Look-ups in named tables: a row name and a column name give one cell, copied from the table.

Zos
|  | Mebeka | Naninu | Deza | Lil | Notoz | Lali | Rakiraz | Rovupa | Tatefir |
|---|---|---|---|---|---|---|---|---|---|
| Gel | 141 | 99 | 173 | 136 | 59 | 125 | 196 | 168 | 140 |
| Fugav | 163 | 129 | 79 | 146 | 87 | 134 | 155 | 196 | 88 |
| Mig | 73 | 116 | 216 | 182 | 142 | 128 | 78 | 115 | 101 |
| Sotok | 119 | 158 | 125 | 198 | 192 | 162 | 75 | 138 | 114 |
| Fone | 175 | 162 | 73 | 141 | 142 | 142 | 122 | 174 | 125 |
| Zeruzan | 160 | 172 | 102 | 119 | 142 | 124 | 115 | 153 | 120 |
| Kav | 148 | 185 | 95 | 156 | 178 | 168 | 95 | 144 | 124 |
| Tupi | 146 | 102 | 182 | 129 | 75 | 131 | 193 | 159 | 171 |
| Naf | 57 | 113 | 231 | 189 | 151 | 125 | 74 | 109 | 96 |
| Sufo | 167 | 200 | 55 | 155 | 173 | 185 | 77 | 152 | 115 |
| Vek | 145 | 95 | 159 | 136 | 67 | 119 | 185 | 180 | 139 |

Tupi, Tatefir => 171
Sufo, Naninu => 200
Naf, Notoz => 151
Gel, Tatefir => 140
Sufo, Notoz => 173
Gel, Notoz => 59
Vek, Lali => 119
Vek, Notoz => 67
Zeruzan, Rovupa => 153
Which row has the largest Notoz? Sotok

Boro =
	Siz	Gadi	Zogeme	Buribus	Sizik
Nuruv	-2385	1280	-4509	1430	2318
Sabik	-4491	1609	4094	-629	324
Ran	1955	-1019	3511	551	4259
Dipotoz	-4224	2039	1788	5675	-3347
Ramul	907	-2426	1861	-2405	-860
Vunagad	-1130	-4064	4370	264	25
Gizeg	-1737	-4918	2480	-2998	3985
Begine	1741	-7187	2813	-4868	-4523
Dekog	4928	3277	-1523	4556	-512
Vodo	4575	-7540	398	1296	2489
Kem	561	-214	7746	-4554	-178
Memimap	-6124	-4166	2538	1668	5875
Riluv	1208	7416	-5496	3612	-373

Siz of Vunagad: -1130
Gadi of Nuruv: 1280
Sizik of Sabik: 324
Siz of Ramul: 907
Siz of Nuruv: -2385
Sizik of Riluv: -373
Zogeme of Dipotoz: 1788
Gadi of Vodo: -7540
Sizik of Memimap: 5875
Gadi of Dekog: 3277
Sizik of Dekog: -512
Siz of Riluv: 1208

Bul:
         Nume  Dos  Melefat  Tozozi  Kop
Nosu       63   29       26      30   84
Rupozem    41   47       36      58    3
Dofumeb    54   24       19      15   66
Radived    48   69       69      86   33
Gevodo     29   38       45       9   35
Gub        47   29       33      10   71
Rupelab    43   73       82      78   43
Besot      63   33       11      61   29
Miviza     53   39       20      61   13
Fosubi     70   35       28      48   85
Bifu       54   41       49      28   90
Levu       29   70       90      47   50
Zik        65   48       33      84   37
Tud        35   70       89      53   60

Tozozi of Dofumeb: 15
Tozozi of Bifu: 28
Kop of Zik: 37
Nume of Fosubi: 70
Dos of Tud: 70
Kop of Gevodo: 35
Nume of Dofumeb: 54
Tozozi of Rupozem: 58
Nume of Zik: 65
Nume of Rupelab: 43
Dos of Radived: 69
Kop of Miviza: 13
Which row has the largest Dos? Rupelab

Sugu =
|  | Vaka | Sal | Puz | Duk |
|---|---|---|---|---|
| Guli | -1.059 | -8.853 | 2.433 | 4.722 |
| Natav | -7.725 | -0.010 | 4.974 | 6.403 |
| Lupepad | 1.709 | 5.114 | -5.157 | -6.048 |
| Tipu | -1.530 | 7.732 | -7.372 | 1.395 |
| Mubovu | 1.682 | -0.603 | -3.490 | 8.388 |
| Laz | 5.219 | -6.276 | -3.862 | 8.869 |
| Bimigi | -7.079 | -4.931 | 3.773 | -2.581 |
| Mituf | -5.359 | 2.430 | 2.192 | 1.681 |

What is the Vaka of Mubovu in Sugu? 1.682
What is the Duk of Mubovu in Sugu? 8.388
What is the Vaka of Tipu in Sugu? -1.530
What is the Puz of Tipu in Sugu? -7.372
What is the Duk of Tipu in Sugu? 1.395
What is the Puz of Guli in Sugu? 2.433
What is the Puz of Lupepad in Sugu? -5.157
What is the Sal of Guli in Sugu? -8.853
What is the Sal of Mubovu in Sugu? -0.603
What is the Duk of Lupepad in Sugu? -6.048
What is the Puz of Mituf in Sugu? 2.192
What is the Sal of Lupepad in Sugu? 5.114
What is the Vaka of Guli in Sugu? -1.059
What is the Sal of Tipu in Sugu? 7.732
What is the Vaka of Natav in Sugu? -7.725

Bebiluv.tsv
	Buzi	Rad
Ramasi	432	784
Rov	496	120
Modazez	525	377
Zesamu	478	207
Faredo	490	219
Sug	439	148
Dapalu	384	175
Gigug	569	669
Sarol	396	158
Zan	386	155
Limale	541	419

Zesamu, Buzi: 478
Faredo, Rad: 219
Rov, Rad: 120
Zan, Buzi: 386
Sarol, Buzi: 396
Faredo, Buzi: 490
Sug, Rad: 148
Limale, Buzi: 541
Limale, Rad: 419
Sug, Buzi: 439
Modazez, Rad: 377
Zan, Rad: 155
Rov, Buzi: 496
Dapalu, Rad: 175
Ramasi, Rad: 784
Which row has the largest Rad? Ramasi

Table Kis
           Rof  Nabuban
Nofu     -69.7    -59.3
Nam      -29.7    -28.5
Gel      -10.8    -56.7
Mon      -68.5    -35.6
Rirekop  -48.5    -29.3
Muv      -81.6    -42.6
Lev      -50.5    -39.5
Muveb    -75.7    -32.3
Fuzov    -62.5    -52.5
Naro     -61.1    -24.5
Niketa    59.7    -29.7
Tupazo   -76.5    -17.4
Zoko     -54.6    -35.3
Surotu    -7.1    -41.2

What is the Rof of Mon in Kis? -68.5
What is the Nabuban of Naro in Kis? -24.5
What is the Rof of Rirekop in Kis? -48.5
What is the Nabuban of Nofu in Kis? -59.3
What is the Nabuban of Mon in Kis? -35.6
What is the Rof of Lev in Kis? -50.5
What is the Nabuban of Muveb in Kis? -32.3
What is the Rof of Naro in Kis? -61.1
What is the Rof of Fuzov in Kis? -62.5
What is the Rof of Niketa in Kis? 59.7
Which row has the largest Nabuban? Tupazo

Vib:
	Nurerer	Zakamag	Zaz
Duk	79.5	34.8	20.7
Vune	83.1	70.1	35.1
Maveb	83.2	71.1	35.3
Nanator	83.5	73.6	29.9
Dabek	82.9	68.0	38.9
Mav	82.4	63.1	39.1
Fifaves	80.2	42.2	51.7
Salis	82.4	63.1	16.8
Vavita	80.4	44.2	28.6
Pogad	81.5	54.2	41.6

Nurerer of Pogad: 81.5
Zakamag of Pogad: 54.2
Zaz of Vavita: 28.6
Nurerer of Salis: 82.4
Zaz of Pogad: 41.6
Zakamag of Salis: 63.1
Zakamag of Nanator: 73.6
Zakamag of Mav: 63.1
Zaz of Nanator: 29.9
Nurerer of Fifaves: 80.2
Nurerer of Maveb: 83.2

Mose:
       Zib  Kivalo  Faza  Kar  Bal  Zopi  Sela  Noka  Giguru  Vob
Melif  0.6     0.6   0.9  0.4  0.3   0.7   0.3   0.7     0.6  0.1
Zet    0.5     0.3   0.9  0.4  0.3   0.4   0.3   0.6     0.6  0.2
Dev    0.5     0.6   0.9  0.2  0.4   0.5   0.5   0.7     0.6  0.2

Vob of Zet = 0.2
Vob of Dev = 0.2
Giguru of Dev = 0.6
Sela of Zet = 0.3
Kivalo of Zet = 0.3
Bal of Zet = 0.3
Kar of Dev = 0.2
Giguru of Zet = 0.6
Bal of Melif = 0.3
Vob of Melif = 0.1

Nusogum =
fields: Valuv, Gav, Rofeg, Taduve, Pomubo, Maruzag, Gimotug, Fet
Roke: [0.5, 0.2, 0.2, 0.2, 0.4, 0.6, 0.4, 0.6]
Fudogo: [0.2, 0.6, 0.6, 0.7, 0.6, 0.1, 0.4, 0.3]
Neroned: [0.5, 0.2, 0.5, 0.5, 0.7, 0.2, 0.8, 0.3]
Vabi: [0.6, 0.2, 0.2, 0.1, 0.4, 0.6, 0.4, 0.7]
Nin: [0.2, 0.7, 0.4, 0.6, 0.2, 0.6, 0.3, 0.4]
Rim: [0.2, 0.6, 0.7, 0.6, 0.6, 0.2, 0.3, 0.2]
Kenir: [0.3, 0.4, 0.3, 0.6, 0.4, 0.2, 0.5, 0.5]
Mukomu: [0.4, 0.4, 0.4, 0.4, 0.4, 0.4, 0.4, 0.4]
Rumalu: [0.3, 0.6, 0.5, 0.6, 0.2, 0.6, 0.4, 0.4]
Valoko: [0.2, 0.6, 0.6, 0.7, 0.6, 0.1, 0.4, 0.2]
Tusib: [0.1, 0.6, 0.6, 0.8, 0.5, 0.2, 0.4, 0.3]
Feb: [0.5, 0.2, 0.5, 0.5, 0.6, 0.2, 0.8, 0.3]
Ragob: [0.4, 0.3, 0.3, 0.4, 0.4, 0.2, 0.5, 0.5]
Veki: [0.3, 0.4, 0.3, 0.6, 0.4, 0.2, 0.5, 0.5]

Feb, Valuv: 0.5
Tusib, Pomubo: 0.5
Nin, Fet: 0.4
Veki, Rofeg: 0.3
Veki, Pomubo: 0.4
Neroned, Valuv: 0.5
Mukomu, Maruzag: 0.4
Neroned, Gimotug: 0.8
Fudogo, Valuv: 0.2

